Below is a small trained network, with its code and all its weights. Each question gives an input and a target symbol and asks what happens when units are switched off, that is, made to give their printed mean instead of their output.

import numpy as np


def w(rows, s, z=0):
    codes = np.array(rows[::2]) - 128.0
    scale = np.full(codes.shape[1], s)
    scale[-1] = z or s
    return codes * scale


def norm(h):
    return h / np.sqrt((h * h).mean(-1, keepdims=True) + 1e-5)


def f(y):
    return y / 2 * (1 + np.tanh(0.7978845608 * (y + 0.044715 * y**3)))


def softmax(a):
    e = np.exp(a - a.max(-1, keepdims=True))
    return e / e.sum(-1, keepdims=True)


def log_softmax(a):
    a = a - a.max(-1, keepdims=True)
    return a - np.log(np.exp(a).sum(-1, keepdims=True))


def net(x, mask):
    ids = ['ΣΩαγδεηθλμπτψ'.index(c) for c in x.split()]
    T = len(ids)
    res = E[ids] + P[:T]
    r = norm(res)
    for j in range(2):
        rows = slice(3 * j, 3 * j + 3)
        q, k, v = (r @ M[0][rows].T for M in (Q, K, V))
        z = softmax(np.where(np.tri(T) > 0, q @ k.T / 3**0.5, -1e9)) @ v
        o = O[0][rows]
        res = res + np.where(mask[j], z, o[:, -1]) @ o[:, :-1]
    y = f(norm(res) @ A[0][:, :-1].T + A[0][:, -1])
    res = res + np.where(mask[2:18], y, B[0][:, -1]) @ B[0][:, :-1]
    return log_softmax(norm(res)[-1] @ U[:, :-1].T + U[:, -1])


Q, K, V, O, A, B = {}, {}, {}, {}, {}, {}
E = w([
[43,176,167,159,150,143,127,186,126,105,211],'Σ',
[103,182,117,103,63,245,55,109,127,145,145],'Ω',
[65,120,174,5,136,151,127,202,199,121,170],'α',
[104,237,98,45,216,152,87,165,129,166,184],'γ',
[128,176,155,72,186,221,185,33,201,108,94],'δ',
[172,213,83,197,160,189,122,43,154,110,141],'ε',
[72,134,89,159,169,190,84,164,249,68,99],'η',
[58,216,91,117,69,134,128,105,158,3,117],'θ',
[112,114,181,126,92,129,178,123,147,43,44],'λ',
[91,230,142,225,112,204,192,132,113,94,126],'μ',
[158,198,127,73,122,136,237,137,165,95,134],'π',
[105,214,178,135,212,213,139,181,125,155,51],'τ',
[171,168,69,180,112,127,111,200,146,83,41],'ψ',
],0.0014)
P = w([
[198,73,117,101,171,204,139,183,69,27,182],'0',
[123,70,75,120,142,197,181,160,48,87,135],'1',
[170,152,139,109,129,180,131,183,125,63,141],'2',
[95,107,71,123,127,179,191,162,81,122,119],'3',
[153,180,145,111,116,159,133,181,150,88,118],'4',
[81,127,70,125,118,159,194,154,100,140,113],'5',
[148,194,150,114,104,137,128,174,173,111,103],'6',
[72,131,72,123,111,141,192,146,112,169,104],'7',
[141,203,162,115,99,116,119,161,188,144,106],'8',
[64,121,74,125,97,122,184,128,125,215,106],'9',
[139,191,175,130,86,74,92,141,205,188,96],'10',
[65,113,72,136,80,80,174,118,133,252,95],'11',
[121,192,187,136,77,90,94,148,209,210,89],'12',
],0.0019)
Q[0] = w([
[162,38,99,130,133,90,132,77,87,103,142],'h0',
[139,201,184,135,73,137,102,139,179,113,95],'h0',
[22,184,69,125,70,174,193,135,151,180,55],'h0',
[118,71,67,112,114,117,129,86,76,116,124],'h1',
[2,213,67,107,86,150,217,176,211,196,69],'h1',
[113,55,72,138,164,135,166,110,51,153,140],'h1',
],0.0076)
K[0] = w([
[162,135,169,113,180,208,111,173,85,64,172],'h0',
[59,105,80,150,121,98,159,118,128,253,118],'h0',
[121,201,174,139,97,20,92,103,214,207,105],'h0',
[199,151,196,123,201,171,112,167,137,68,164],'h1',
[101,208,188,144,78,36,93,99,209,231,79],'h1',
[232,142,182,108,128,145,61,161,162,8,162],'h1',
],0.0053)
V[0] = w([
[128,116,79,232,138,158,117,111,156,90,67],'h0',
[173,141,168,103,84,128,199,73,102,92,115],'h0',
[233,172,44,141,165,105,160,166,93,149,158],'h0',
[80,164,149,254,123,157,189,126,30,163,129],'h1',
[111,128,136,132,86,78,169,219,96,76,115],'h1',
[93,167,57,123,48,118,88,75,83,95,159],'h1',
],0.0029)
O[0] = w([
[113,79,130,67,198,143,73,25,119,136,103,192],'h0',
[102,92,153,130,109,77,54,205,96,190,48,145],'h0',
[179,163,2,137,130,14,140,105,164,194,126,171],'h0',
[53,45,69,174,169,121,196,138,87,164,132,226],'h1',
[164,52,162,184,65,130,125,71,164,230,140,254],'h1',
[113,125,51,55,17,161,151,99,19,148,129,146],'h1',
],0.0028,0.0015)
A[0] = w([
[115,193,141,120,146,79,37,168,67,69,45,190],'n0',
[95,117,139,242,67,132,149,80,135,50,60,195],'n1',
[114,167,112,90,79,172,132,89,50,107,122,97],'n2',
[109,160,162,117,140,163,37,136,115,242,135,106],'n3',
[135,141,153,61,163,129,194,42,169,82,133,92],'n4',
[106,78,87,187,53,60,96,132,126,74,209,147],'n5',
[129,41,124,2,124,112,131,164,193,128,177,59],'n6',
[170,153,128,179,124,157,188,75,83,97,54,166],'n7',
[165,40,235,222,99,143,91,113,155,134,128,74],'n8',
[66,98,74,54,196,62,94,82,83,159,125,254],'n9',
[131,56,209,144,134,76,74,119,200,175,134,22],'n10',
[182,224,168,135,117,133,98,169,165,62,152,154],'n11',
[99,136,139,187,107,142,130,127,78,139,196,114],'n12',
[80,147,177,92,141,180,153,119,49,25,182,209],'n13',
[167,142,99,194,154,58,71,9,89,154,89,177],'n14',
[112,126,179,217,219,49,148,98,172,135,155,18],'n15',
],0.003,0.00086)
B[0] = w([
[183,142,160,130,195,148,138,178,164,225,150,106],'n0',
[186,112,130,65,159,116,153,197,181,98,176,251],'n1',
[119,119,103,115,127,158,109,163,198,90,133,188],'n2',
[204,89,123,96,160,117,148,175,111,78,147,185],'n3',
[173,103,79,119,158,100,173,93,98,167,108,141],'n4',
[96,128,113,143,138,111,180,148,141,252,92,113],'n5',
[164,199,153,224,113,160,161,113,161,114,169,117],'n6',
[187,171,167,133,139,88,108,116,166,179,172,211],'n7',
[119,119,134,71,123,83,177,150,116,111,203,134],'n8',
[108,148,195,122,98,95,133,158,126,128,237,201],'n9',
[141,150,110,127,106,76,143,103,186,140,118,102],'n10',
[42,110,113,162,97,129,172,81,88,169,135,164],'n11',
[158,93,122,93,105,138,125,90,139,189,131,158],'n12',
[86,97,150,86,142,101,175,106,180,214,96,174],'n13',
[91,127,183,104,93,146,98,143,200,189,170,133],'n14',
[43,110,70,130,109,179,92,128,187,83,114,125],'n15',
],0.0028,0.0012)
U = w([
[180,105,91,141,157,178,199,168,155,165,178,255],'Σ',
[88,147,91,52,104,143,148,153,171,156,89,152],'Ω',
[79,177,219,180,50,152,155,121,141,98,156,113],'α',
[143,187,59,192,80,61,170,87,65,110,69,111],'γ',
[106,149,197,162,217,164,96,167,90,146,45,83],'δ',
[113,209,96,90,168,77,94,137,57,106,211,95],'ε',
[141,130,172,95,199,136,143,2,117,118,88,98],'η',
[145,94,122,74,36,199,58,116,69,120,98,101],'θ',
[178,56,214,86,124,45,137,157,131,72,131,104],'λ',
[50,29,127,169,114,95,138,110,69,183,146,102],'μ',
[188,121,103,201,99,44,46,170,147,169,62,103],'π',
[77,106,80,166,166,138,84,115,184,7,114,104],'τ',
[159,140,125,146,109,88,42,40,170,172,202,93],'ψ',
],0.0055,0.0053)

Each question gives the input, a string of symbols that net reads in full, and the target symbol t.
The units are the heads (3 rows each of Q, K, V and O) and the neurons (one row each of A and B). Each row of codes is followed by its name. A weight is (code - 128) times the scale printed after its matrix; where a second scale follows, it is the last column's (O, A, B and U).
mask holds one flag per unit, heads first, then neurons. A switched-off unit (its flag False) gives its mean, the last column of its rows in O or B, instead of its output. The means were averaged over made-up inputs and are rounded, as every weight is.
A unit's drop is (log p(t) with every unit on - log p(t) with that unit switched off) / (log p(t) with every unit on - log p(t) with every unit switched off).
The circuit of an input: a set's keep is (log p(t) with only the set's units on - log p(t) with every unit switched off) / (log p(t) with every unit on - log p(t) with every unit switched off). Starting from the 12 units with the biggest drops (on a tie, the unit counted first), units are removed one at a time, each time the one whose removal leaves the highest keep (on an exact tie, the one counted first), for as long as the keep stays at least 0.8.
circuit, biggest first: the units of the circuit, biggest drop first
most important unit: the unit with the biggest drop
top k neurons: the k neurons with the biggest drops, biggest first
which heads matter: for each layer, one digit per head in row order, 1 if its drop is at least 0.15 and else 0, layers parted by /
input δ θ ψ δ π Σ θ, target Σ: which heads matter	01
input Σ ψ Σ ε θ Σ μ, target Σ: most important unit	n1
input π π Σ μ Σ δ θ ψ, target θ: which heads matter	11
input θ Σ θ π, target θ: which heads matter	11
input λ ε λ μ δ Ω Σ μ ψ Ω η μ, target η: circuit, biggest first	[h0 h1 n4]
input η ε λ ε Σ θ α γ ψ, target γ: circuit, biggest first	[h0 n11 h1]
input θ ε Σ Σ ψ μ μ, target μ: which heads matter	11
input π δ θ ε τ δ ε Ω Σ Ω λ, target Ω: top 3 neurons	[n13 n2 n3]
input Σ Σ γ Ω δ α λ γ γ θ Ω, target θ: which heads matter	01
input δ Ω π λ μ ε π γ Σ Σ η, target Σ: which heads matter	11
input μ Ω θ θ ε μ Ω λ θ η Σ Σ λ, target Σ: circuit, biggest first	[h0 n1 h1]
input η τ Σ ψ θ, target ψ: circuit, biggest first	[h0 h1 n14]
input δ δ Ω λ Σ ε γ, target ε: which heads matter	11
input π α λ π π π ψ Ω Ω λ Σ λ λ, target λ: which heads matter	10
input δ δ θ Ω ε ε μ Σ λ λ τ η δ, target η: circuit, biggest first	[h0 n4]
input η δ θ δ δ λ δ ψ, target δ: which heads matter	01
input λ Ω Ω δ α π, target α: which heads matter	11
input λ Σ Σ Ω Σ ψ α μ Σ, target μ: which heads matter	01
input ε ψ η Ω λ δ Ω θ δ Σ θ, target Σ: circuit, biggest first	[n1 h0 h1]
input γ θ Σ α τ ψ, target τ: which heads matter	01
input π Σ α η Ω Σ, target Ω: which heads matter	01
input μ γ Σ θ Σ λ λ γ, target λ: circuit, biggest first	[n3 h0 h1]
input α ε θ, target Ω: circuit, biggest first	[n13]
input α δ θ η θ Σ Ω η ψ λ ψ Σ Ω, target Σ: circuit, biggest first	[h1 n3]
input Ω α Ω λ Ω μ Σ, target μ: circuit, biggest first	[h1]
input θ α μ α Ω, target α: circuit, biggest first	[h0 n11]
